Below are the code and all the weights of a small trained network. Each question names an input and a target symbol and asks about switching units off, where a switched-off unit gives its printed mean instead of its output.

import numpy as np


def w(rows, s, z=0):
    codes = np.array(rows[::2]) - 128.0
    scale = np.full(codes.shape[1], s)
    scale[-1] = z or s
    return codes * scale


def f(y):
    return np.maximum(y, 0)


def softmax(a):
    e = np.exp(a - a.max(-1, keepdims=True))
    return e / e.sum(-1, keepdims=True)


def log_softmax(a):
    a = a - a.max(-1, keepdims=True)
    return a - np.log(np.exp(a).sum(-1, keepdims=True))


def net(x, mask):
    ids = ['ΔΣΨΩζη'.index(c) for c in x.split()]
    T = len(ids)
    res = E[ids] + P[:T]
    u = 0
    for l in range(2):
        r = res
        for j in range(3):
            rows = slice(2 * j, 2 * j + 2)
            q, k, v = (r @ M[l][rows].T for M in (Q, K, V))
            z = softmax(np.where(np.tri(T) > 0, q @ k.T / 2**0.5, -1e9)) @ v
            o = O[l][rows]
            res = res + np.where(mask[u + j], z, o[:, -1]) @ o[:, :-1]
        u += 3
        y = f(res @ A[l][:, :-1].T + A[l][:, -1])
        res = res + np.where(mask[u : u + 8], y, B[l][:, -1]) @ B[l][:, :-1]
        u += 8
    return log_softmax(res[-1] @ U[:, :-1].T + U[:, -1])


Q, K, V, O, A, B = {}, {}, {}, {}, {}, {}
E = w([
[25,70,144],'Δ',
[36,144,122],'Σ',
[95,77,128],'Ψ',
[6,179,132],'Ω',
[122,114,67],'ζ',
[132,209,115],'η',
],0.017)
P = w([
[158,151,183],'0',
[142,166,118],'1',
[144,163,119],'2',
[154,150,109],'3',
[157,140,101],'4',
[153,130,61],'5',
[154,118,45],'6',
[189,116,134],'7',
[203,102,150],'8',
[218,89,148],'9',
[248,76,181],'10',
[195,62,1],'11',
[172,122,72],'12',
],0.0061)
Q[0] = w([
[164,199,81],'0.h0',
[190,191,74],'0.h0',
[99,208,128],'0.h1',
[230,138,114],'0.h1',
[147,105,100],'0.h2',
[78,157,4],'0.h2',
],0.013)
K[0] = w([
[114,179,67],'0.h0',
[153,167,5],'0.h0',
[74,179,151],'0.h1',
[133,188,158],'0.h1',
[159,141,155],'0.h2',
[131,92,186],'0.h2',
],0.015)
V[0] = w([
[130,99,235],'0.h0',
[225,125,172],'0.h0',
[248,105,78],'0.h1',
[121,127,254],'0.h1',
[69,201,145],'0.h2',
[138,50,101],'0.h2',
],0.0062)
O[0] = w([
[60,85,5,131],'0.h0',
[70,104,205,31],'0.h0',
[83,8,220,2],'0.h1',
[154,133,37,132],'0.h1',
[31,132,3,194],'0.h2',
[180,174,231,114],'0.h2',
],0.0042,0.0075)
A[0] = w([
[135,93,150,140],'0.n0',
[77,150,229,54],'0.n1',
[211,52,247,10],'0.n2',
[169,88,241,62],'0.n3',
[212,175,103,140],'0.n4',
[165,133,71,155],'0.n5',
[166,93,99,145],'0.n6',
[95,116,117,92],'0.n7',
],0.015,0.013)
B[0] = w([
[59,139,105,140],'0.n0',
[77,183,5,128],'0.n1',
[243,9,2,128],'0.n2',
[255,19,168,128],'0.n3',
[160,106,162,177],'0.n4',
[110,123,213,254],'0.n5',
[85,125,190,163],'0.n6',
[231,57,207,163],'0.n7',
],0.012,0.006)
Q[1] = w([
[138,191,176],'1.h0',
[105,101,126],'1.h0',
[255,57,176],'1.h1',
[79,97,129],'1.h1',
[74,131,121],'1.h2',
[217,125,145],'1.h2',
],0.015)
K[1] = w([
[170,38,114],'1.h0',
[85,198,168],'1.h0',
[191,250,36],'1.h1',
[55,123,116],'1.h1',
[211,87,186],'1.h2',
[88,219,104],'1.h2',
],0.011)
V[1] = w([
[147,85,216],'1.h0',
[113,184,125],'1.h0',
[124,75,150],'1.h1',
[79,86,7],'1.h1',
[111,128,70],'1.h2',
[199,182,112],'1.h2',
],0.013)
O[1] = w([
[167,35,165,42],'1.h0',
[119,222,130,224],'1.h0',
[50,106,148,160],'1.h1',
[77,126,2,185],'1.h1',
[20,163,117,105],'1.h2',
[216,223,68,3],'1.h2',
],0.0081,0.0058)
A[1] = w([
[126,162,100,50],'1.n0',
[213,132,172,116],'1.n1',
[177,156,171,220],'1.n2',
[206,179,146,148],'1.n3',
[90,146,226,170],'1.n4',
[111,109,132,10],'1.n5',
[75,71,11,142],'1.n6',
[83,155,173,146],'1.n7',
],0.011,0.013)
B[1] = w([
[98,39,2,135],'1.n0',
[43,166,123,157],'1.n1',
[211,190,111,182],'1.n2',
[54,157,149,155],'1.n3',
[138,72,28,244],'1.n4',
[46,65,84,128],'1.n5',
[176,224,214,253],'1.n6',
[124,81,87,230],'1.n7',
],0.0089,0.013)
U = w([
[104,149,246,135],'Δ',
[147,140,137,13],'Σ',
[114,68,114,163],'Ψ',
[97,135,110,107],'Ω',
[233,81,88,253],'ζ',
[254,173,149,223],'η',
],0.0095,0.0058)

Each question gives the input, a string of symbols that net reads in full, and the target symbol t.
The units are the heads (2 rows each of Q, K, V and O) and the neurons (one row each of A and B). Each row of codes is followed by its name. A weight is (code - 128) times the scale printed after its matrix; where a second scale follows, it is the last column's (O, A, B and U).
mask holds one flag per unit, layer by layer, with each layer's heads first. A switched-off unit (its flag False) gives its mean, the last column of its rows in O or B, instead of its output. The means were averaged over made-up inputs and are rounded, as every weight is.
A unit's drop is (log p(t) with every unit on - log p(t) with that unit switched off) / (log p(t) with every unit on - log p(t) with every unit switched off).
The circuit of an input: a set's keep is (log p(t) with only the set's units on - log p(t) with every unit switched off) / (log p(t) with every unit on - log p(t) with every unit switched off). Starting from the 12 units with the biggest drops (on a tie, the unit counted first), units are removed one at a time, each time the one whose removal leaves the highest keep (on an exact tie, the one counted first), for as long as the keep stays at least 0.8.
units of the circuit, in order: the units of the circuit, biggest drop first
top k neurons: the k neurons with the biggest drops, biggest first
k most important neurons of layer l: the k neurons of layer l with the biggest drops, biggest first
heads that matter: for each layer, one digit per head in row order, 1 if its drop is at least 0.15 and else 0, layers parted by /
drop when u is switched off: that unit's drop, to one decimal
input Δ Ω η Ψ Δ Ω Σ Δ ζ Δ Ψ, target Ψ: units of the circuit, in order : [0.n6; 1.n6]
input η Ψ Ω Ω Ψ η Ω Ω η Ω, target η: heads that matter : 000 / 001
input ζ Ψ η η Ω Σ, target η: top 2 neurons : [0.n4; 0.n5]
input Ω Ω Σ Δ Ω Σ, target Δ: top 3 neurons : [1.n6; 1.n4; 0.n6]
input Δ Ω η Δ, target η: units of the circuit, in order : [0.n4; 0.n5; 1.h2]
input Ω Ω Σ Δ Ω Ω Ψ Δ Δ Ω Ψ, target Ω: heads that matter : 010 / 110
input Δ Δ Ω Δ Δ Ψ Ω Δ ζ Ω Ω Ω Σ, target ζ: heads that matter : 001 / 011
input Ω Σ Ω ζ Ω ζ Ω Ω Σ ζ ζ Σ, target ζ: top 2 neurons : [1.n4; 1.n6]
input Ω Ω ζ Ω Ω, target ζ: top 3 neurons : [0.n5; 1.n6; 1.n4]
input Ω Σ ζ Σ Ψ Δ Ω Δ Ψ ζ η Ω Σ, target η: top 2 neurons : [0.n4; 1.n2]
input η Ψ Σ Σ Δ Σ, target Δ: top 3 neurons : [0.n5; 1.n6; 1.n4]
input Ω Ω Δ Ψ Ψ Σ Δ, target Δ: units of the circuit, in order : [1.n6; 1.h1; 1.n4]
input Δ Ω Ω ζ Ψ Δ Ψ Ω Σ η Ω, target η: heads that matter : 111 / 001
input Ω Ω Δ Ω Ω Ω Δ, target Δ: top 2 neurons : [1.n6; 0.n4]
input Σ Ω Ω Ω Δ Ψ Δ Ω Ω Δ Ω Ω, target Δ: top neuron : [1.n6]
input Σ η Ω Ω Ω Ω Σ Ω ζ Ω, target ζ: 3 most important neurons of layer 1 : [1.n4; 1.n6; 1.n2]
input Ψ Ω ζ Δ Δ Ω Ω Ψ Δ Ω Ω Ω, target Δ: 3 most important neurons of layer 0 : [0.n5; 0.n7; 0.n4]
input Ω Ω Δ Ω Ω Ω η Δ Δ Δ Ψ, target Ψ: top 2 neurons : [0.n6; 0.n7]
input Δ Δ Ω Σ Ψ Ω Δ Ω Ψ Ω η Δ, target η: 3 most important neurons of layer 0 : [0.n4; 0.n5; 0.n0]
input ζ Ω Ω Ω Ω Δ Σ Ω Ω Ψ, target Ω: drop when 0.n5 is switched off : 0.2
input Ψ Δ Ω Σ Ω Ω Ω Ω Ψ Σ Ω, target Ψ: drop when 1.h2 is switched off : 0.3
input Δ Δ Δ Ω Ψ Ψ Ω Ω Ψ Ω, target Ψ: drop when 0.n5 is switched off : -0.1
